Here is a tiny trained network, its code and every weight. The questions are about switching its units off for an input and a class, where a switched-off unit gives its printed mean instead of its output.

import numpy as np


def w(rows, s, z=0):
    codes = np.array(rows[::2]) - 128.0
    scale = np.full(codes.shape[1], s)
    scale[-1] = z or s
    return codes * scale


def norm(h):
    return h / np.sqrt((h * h).mean(-1, keepdims=True) + 1e-5)


def f(y):
    return y / 2 * (1 + np.tanh(0.7978845608 * (y + 0.044715 * y**3)))


def log_softmax(a):
    a = a - a.max(-1, keepdims=True)
    return a - np.log(np.exp(a).sum(-1, keepdims=True))


def net(x, mask):
    res = np.array(x, float).reshape(1, 7) / 4 @ E
    u = 0
    for l in range(3):
        y = f(norm(res) @ A[l][:, :-1].T + A[l][:, -1])
        res = res + np.where(mask[u : u + 13], y, B[l][:, -1]) @ B[l][:, :-1]
        u += 13
    return log_softmax(norm(res)[-1] @ U[:, :-1].T + U[:, -1])


A, B = {}, {}
E = w([
[112,81,189,103,146,188],'x0',
[97,111,106,145,251,78],'x1',
[74,60,91,84,150,187],'x2',
[134,132,167,164,81,98],'x3',
[177,197,121,146,133,128],'x4',
[156,143,170,118,99,170],'x5',
[109,106,195,185,137,138],'x6',
],0.011)
A[0] = w([
[152,137,133,110,130,148,131],'0.n0',
[131,98,250,135,99,80,24],'0.n1',
[136,132,116,124,175,95,157],'0.n2',
[136,178,133,201,136,125,88],'0.n3',
[161,154,150,58,102,169,21],'0.n4',
[125,127,77,99,108,69,14],'0.n5',
[129,132,188,182,97,125,45],'0.n6',
[92,63,158,103,170,192,2],'0.n7',
[119,115,62,107,124,82,81],'0.n8',
[131,165,85,161,243,52,119],'0.n9',
[103,90,138,132,147,201,19],'0.n10',
[93,44,125,67,242,139,184],'0.n11',
[149,163,150,79,99,177,32],'0.n12',
],0.021,0.004)
B[0] = w([
[136,135,116,139,100,138,141],'0.n0',
[118,121,246,116,84,126,193],'0.n1',
[128,170,131,133,124,107,173],'0.n2',
[176,119,143,61,143,147,175],'0.n3',
[180,159,79,156,91,141,171],'0.n4',
[96,96,99,85,103,90,154],'0.n5',
[102,162,186,114,80,99,174],'0.n6',
[148,55,121,99,177,177,201],'0.n7',
[76,108,118,104,132,77,163],'0.n8',
[142,232,120,109,213,134,250],'0.n9',
[120,73,119,108,114,168,174],'0.n10',
[33,166,135,254,159,128,252],'0.n11',
[171,165,92,171,86,134,170],'0.n12',
],0.038,0.016)
A[1] = w([
[76,91,83,85,97,93,94],'1.n0',
[149,103,105,130,109,134,68],'1.n1',
[169,106,128,135,170,116,72],'1.n2',
[133,2,111,154,136,182,5],'1.n3',
[111,113,119,146,149,168,124],'1.n4',
[91,89,87,101,99,74,104],'1.n5',
[118,111,136,170,123,151,109],'1.n6',
[138,56,129,183,123,119,82],'1.n7',
[115,73,99,91,138,92,112],'1.n8',
[132,67,129,118,157,175,107],'1.n9',
[99,109,124,153,133,172,72],'1.n10',
[140,105,123,132,112,120,38],'1.n11',
[103,103,142,159,127,145,170],'1.n12',
],0.027,0.003)
B[1] = w([
[156,18,116,134,193,195,170],'1.n0',
[129,180,128,178,114,111,157],'1.n1',
[141,139,142,116,143,146,126],'1.n2',
[30,96,74,23,4,188,254],'1.n3',
[97,153,139,123,117,163,223],'1.n4',
[157,38,106,124,175,171,167],'1.n5',
[123,162,106,59,103,141,216],'1.n6',
[88,128,98,78,61,171,193],'1.n7',
[108,69,116,117,162,116,152],'1.n8',
[80,110,90,109,86,131,192],'1.n9',
[120,178,112,66,113,155,229],'1.n10',
[141,156,142,175,144,157,126],'1.n11',
[138,208,114,51,90,109,228],'1.n12',
],0.035,0.0073)
A[2] = w([
[164,106,96,205,102,208,138],'2.n0',
[155,142,150,165,159,122,98],'2.n1',
[150,135,143,159,150,128,68],'2.n2',
[225,148,116,78,196,126,3],'2.n3',
[82,141,78,183,171,83,117],'2.n4',
[130,122,147,130,157,153,137],'2.n5',
[70,138,104,237,181,77,24],'2.n6',
[127,88,116,123,159,111,108],'2.n7',
[196,110,61,196,83,94,117],'2.n8',
[99,27,253,150,84,47,82],'2.n9',
[141,130,128,119,146,135,125],'2.n10',
[215,100,73,106,79,143,106],'2.n11',
[123,74,52,122,173,93,93],'2.n12',
],0.021,0.0035)
B[2] = w([
[91,134,59,90,74,3,218],'2.n0',
[90,119,91,104,112,160,172],'2.n1',
[77,127,124,104,118,124,140],'2.n2',
[189,102,50,20,97,104,239],'2.n3',
[166,71,213,217,117,184,245],'2.n4',
[131,124,99,149,157,141,150],'2.n5',
[104,79,206,242,164,172,249],'2.n6',
[108,64,148,121,136,86,134],'2.n7',
[157,92,52,196,135,52,221],'2.n8',
[250,63,248,136,85,193,255],'2.n9',
[115,116,121,105,126,102,139],'2.n10',
[80,111,123,241,152,28,230],'2.n11',
[167,19,121,158,162,178,166],'2.n12',
],0.027,0.007)
U = w([
[37,124,82,84,35,193,180],'0',
[194,200,113,25,190,92,6],'1',
[171,127,67,193,57,34,68],'2',
[57,183,157,205,207,154,187],'3',
[149,15,103,111,176,121,207],'4',
[197,119,249,108,46,132,108],'5',
],0.017,0.0011)

Each question gives the input, the list of numbers given to net, and the class t.
The units are the neurons (one row each of A and B). Each row of codes is followed by its name. A weight is (code - 128) times the scale printed after its matrix; where a second scale follows, it is the last column's (A, B and U).
mask holds one flag per neuron, layer by layer. A switched-off neuron (its flag False) gives its mean, the last column of its row in B, instead of its output. The means were averaged over made-up inputs and are rounded, as every weight is.
A unit's drop is (log p(t) with every unit on - log p(t) with that unit switched off) / (log p(t) with every unit on - log p(t) with every unit switched off).
The circuit of an input: a set's keep is (log p(t) with only the set's units on - log p(t) with every unit switched off) / (log p(t) with every unit on - log p(t) with every unit switched off). Starting from the 12 units with the biggest drops (on a tie, the unit counted first), units are removed one at a time, each time the one whose removal leaves the highest keep (on an exact tie, the one counted first), for as long as the keep stays at least 0.8.
circuit, biggest first: the units of the circuit, biggest drop first
top k neurons: the k neurons with the biggest drops, biggest first
k most important neurons of layer l: the k neurons of layer l with the biggest drops, biggest first
drop of u: that unit's drop, to one decimal
input [6,-2,4,5,4,6,7], class 5: circuit, biggest first => 0.n1
input [-2,1,1,4,5,-1,-2], class 1: circuit, biggest first => 0.n11, 0.n9
input [-7,-4,2,-2,1,-3,6], class 4: top 2 neurons => 0.n9, 0.n1
input [-5,-5,5,-6,0,1,0], class 2: top 2 neurons => 0.n4, 0.n12
input [-2,-8,0,-7,1,-7,2], class 2: top 2 neurons => 0.n12, 0.n4
input [-5,8,1,2,7,-2,-7], class 1: 2 most important neurons of layer 0 => 0.n9, 0.n11
input [-2,-7,3,-1,-1,-7,2], class 4: 2 most important neurons of layer 0 => 0.n11, 0.n7
input [0,7,-6,6,-3,-5,-4], class 1: top 2 neurons => 0.n9, 0.n11
input [-6,-4,-3,5,-6,-2,-1], class 4: top 3 neurons => 0.n9, 0.n11, 0.n5
input [-7,1,8,8,1,-4,4], class 4: top 2 neurons => 0.n11, 0.n8
input [8,5,-3,0,1,5,-6], class 3: top 2 neurons => 0.n11, 1.n3
input [6,-1,-3,-4,-1,8,0], class 2: 2 most important neurons of layer 2 => 2.n11, 2.n0
input [-7,-4,2,-1,4,-4,5], class 4: drop of 0.n9 => 0.5
input [4,-1,-6,5,-2,2,3], class 5: drop of 0.n7 => 0.0
input [-3,6,-6,5,1,-6,-7], class 1: circuit, biggest first => 0.n11
input [-5,2,6,-8,-8,1,-1], class 3: drop of 0.n9 => -0.1
input [-7,0,1,-5,4,1,-1], class 1: 2 most important neurons of layer 0 => 0.n11, 0.n9
